The rows lie along a hidden order. The number after each row says roughly how far along it the row is, from 0 to 30. A new part has a new order.
In the rows, zero is written as 128.
[199 151 119 137 101 106 168 180  57 140 114 101 113  99 101 125 219 157
  98 114 131 160 135  93 149 136 126 170 104 162  89 171 117  98 112 148
 102 114 112 133 153 145 101 173 120 220 114 127 103 111 137 139 132 191
 125  98]	25
[123 103  87 145 164 180 121 164 181 143 173 146 129 133 141 163  18 119
 155 154 167 121 160 125 125 152 120  88 133 164 127 121 126 129 131 130
 136 129 168 192 166  99 132 171 168 100 161 139 128 120 128 135 128 124
 126 178]	30
[128 140 110 150 154 150 182 132 126 124 176 163 165 112 132 154  35 153
 108 105 134 138 150 119 141 165 127 111 158 106 145 146 141 128 123 132
 116 129 121 138 195 171 117 154 131 204 136 163 151 121 155 144 166 147
 127 102]	0
[130 119 111 100 109  97 124 111 134 141 123 150 132 112  16 102 155 172
 106 159 133 114 101  93 134 125 135 136 130 148  91 126 131 138 129 125
 147 101  94 151 110  77 135 130 101  88 133  98 113 127 145 116 154 101
 138  13]	2
[105 131 172  99  94 123 100 106 150 136 159 131 122 112  96 138 107 102
 158  80 129 163 146 103 116 123 112 105 122 110 161 114 126 144 120 105
 168 160 139 121  84  88 142 139 141   4 136 119 141 121 109 110 107 151
 151  69]	0
[107 130 149 123 118 152 133 120 126 153 164 124  95 124 152 149 171 104
 133 169 160 116 124 112 124 140 108  90 134 207 129 135 134 114 131 161
 138 120 187 143 113  79 157  99 205  58 152  80  70 125 131 103 133 107
 119  95]	21
[ 95 104 119 121 118  92  84 135 168  98 119 120 128 139  69 107  82  95
 154 119 117 128 166 175 113 117 143 104 101  53 130  78 131 133 116  91
 161 145 148 125 104 154 115 131  85  66 117 118 200 142 105 127  85 142
 152 203]	29
[165 128 162 115  79 121 122 175 122 103 117 103  88 128  31 124 150 134
 142 115 113 168 121 102 121 102 117 143 122 127  99  97 110 114 160 107
 152 121 158 138  74  55 132 178 161  81 111 116 132 113 155 153 118 145
 141  37]	3
[154 113 145 121 113  91 143 141  76 139 162 119  96 133 177 139 216 133
 121 180 157 124 119 129 119 123 130 115 133 187  87 125 137 102 120 177
 138 126 133  93 141 109 151  81 173  83 124  90  76 127 159  85 135 100
 118 128]	25

Next part:
[117 123 105 124  81 157 112 128 147 135  80 137 119  98 121  83 132 127
 126 129 100 114 154 137 148 154 130 127 126  81  87 111 135 155 111 130
 124 100 134 153 127 121 148 158 125 117 135 151 155 115]	15
[ 89 128  78 152  47 176  89 128 173 143  54 125 107 113 127  61 154 111
 136 128 108  98 157 120 151 164 132 120 120   1  79 110 139  72 100 128
 136  61 150 158 129 122 154 171 120 112 148 129 132 100]	0
[ 92 124  82 151  57 187  88 128 179 144  58 123 108 105 130  63 149 110
 135 128 110  97 185 121 153 157 132 121 122   1  83 111 142  92 102 130
 135  63 147 153 130 120 155 164 119 113 157 133 136 104]	1
[130 109 138 117 116 114 138 133 137 126 114 134 134  99 120 138 124 129
 118 126 137 131 186 139 155 128 126 131 109 117 147 123 127 198 134 137
 121 122 114 138 130 122 118 126 135 132 160 161 157 143]	30
[106 126  97 133  80 164 105 128 143 134  82 130 114 102 124  75 137 124
 130 127 107 111 157 132 136 153 130 124 121  30  89 114 132 124 110 125
 127  87 138 152 128 125 147 160 124 115 143 143 150 114]	12
[100 131  84 140  72 166  95 126 162 136  92 127 107 110 125  61 146 118
 133 128 107 106 145 123 136 164 131 122 120   9  79 111 134  91 103 125
 134  74 147 150 128 123 150 162 121 112 143 132 143 107]	5
[104 109 131 136  83 147 115 136 161 136  95 125 130 110 126 114 138 117
 126 123 151 118 224 124 152 139 131 124 102  31 144 123 130 137 130 134
 127  92 126 142 132 118 114 140 128 121 193 150 152 142]	20
[128 120 108 117  81 146 119 126 132 129  89 139 121  84 121  90 123 133
 126 130  88 120 130 146 139 142 129 130 138 117  83 112 135 178 115 130
 119 124 129 146 126 123 149 156 126 123 119 150 159 118]	19
[124 101 134 124 105 134 134 135 158 134  98 131 136 100 120 136 131 122
 120 127 145 126 218 135 170 133 127 130 106  64 148 120 132 192 131 140
 122 110 117 150 130 118 117 129 132 131 171 166 161 145]	27
[135 119 120 115  95 130 130 126 123 125 105 141 127  83 120 112 118 139
 123 130  94 127 125 151 138 138 128 132 141 136  91 118 133 193 123 129
 118 137 122 141 127 124 145 143 130 127 114 160 165 129]	25
[132 116 118 117  90 133 128 127 129 128 104 140 125  84 120 106 120 132
 122 129 104 124 139 148 142 138 128 130 127 112 108 116 132 196 124 132
 119 123 122 144 127 124 141 157 130 127 130 161 167 130]	24
[137 114 131 114 102 126 137 128 127 124 115 139 131  89 123 121 116 135
 119 129 109 129 139 149 132 130 127 134 132 114 114 119 132 209 131 134
 116 149 117 138 128 125 135 143 133 132 130 166 164 138]	29

New part:
[142 128 176 163 135 148 126 122 129 143 119 134 133 130 169 144 123 145
 137 145 171 139 122]	11
[164 130 212 174 146 187 125 122 127 166 117 142 113 126 227 151 120 152
 135 201 201 128 146]	0
[154 126 187 185 139 156 128 118 128 145 119 137 116 137 171 151 122 130
 155 140 180 137 136]	13
[152 124 194 176 136 149 134 135 128 134 134 135 119 156 135 166 122 201
 194 133 140 140 137]	23
[146 122 206 183 138 157 136 145 129 132 142 139 127 153 137 180 129 220
 193 129 141 143 135]	26
[153 129 151 156 135 143 130 120 129 146 122 133 123 129 164 137 123 143
 153 149 184 133 118]	9
[152 127 184 181 142 146 134 111 132 144 114 137 127 112 183 160 123 146
 133 138 174 137 104]	9
[146 126 189 169 136 148 146 133 129 129 143 131 106 146 130 176 123 201
 220 116 131 143 117]	24
[159 121 204 206 142 168 131 121 132 137 118 141 138 134 162 170 119 184
 140 110 155 145 112]	19
[149 128 173 161 140 154 134 138 125 136 135 135  98 160 131 138 122 169
 242 140 127 131 156]	21
[151 123 210 175 136 153 139 138 130 126 141 137 130 155 134 182 128 228
 196 123 144 147 123]	26
[151 121 251 188 139 165 130 146 130 130 139 143 142 165 144 190 127 233
 142 130 151 150 133]	27
[163 124 254 226 137 156 149 151 132 128 158 138 119 161 143 217 143 255
 220 132 138 146 134]	30
[127 127 166 136 130 135 131 145 127 133 137 132 125 157 112 143 127 182
 198 134 143 143 141]	23
[162 124 200 182 142 158 129 124 130 135 122 140 122 136 147 155 119 168
 171 119 157 139 128]	18
[165 123 200 190 143 163 137 132 129 131 132 140 116 148 152 175 121 206
 182 124 148 149 127]	24
[154 129 194 187 143 162 134 116 128 161 121 135 103 127 199 148 120 140
 166 177 169 124 134]	2
[155 125 216 191 143 174 122 130 127 144 116 143 120 151 151 119 121 149
 167 145 154 137 154]	16
[159 125 203 204 145 161 129 122 128 144 116 139 114 139 153 149 120 147
 172 136 157 140 138]	15
[145 126 179 164 138 151 124 130 128 141 122 135 125 144 142 144 123 148
 151 136 157 136 140]	16
[153 125 169 172 136 148 142 136 129 130 143 135 113 159 136 167 125 198
 215 130 131 139 138]	25
[137 128 169 170 133 144 129 125 129 137 124 133 128 139 154 142 124 159
 158 129 131 136 128]	15
[137 130 174 136 133 145 124 130 127 152 124 137 129 135 178 136 126 141
 115 178 162 132 140]	7
[155 126 200 187 142 153 136 132 127 135 138 133  95 164 134 153 122 189
 224 136 124 135 150]	22
[157 124 189 186 143 164 128 115 131 148 112 142 135 128 182 165 122 143
 125 126 173 145 114]	11
[144 126 174 163 127 154 128 133 128 136 127 135 118 146 140 135 124 165
 167 127 146 141 146]	20
[159 125 184 193 142 161 129 120 128 150 117 142 111 136 168 144 120 157
 165 150 148 134 139]	12
[153 128 187 191 148 157 126 123 127 151 120 138 112 137 174 139 122 140
 154 174 163 132 144]	8
[154 127 178 198 140 154 132 116 131 147 119 138 125 122 187 151 123 145
 129 146 171 133 120]	8
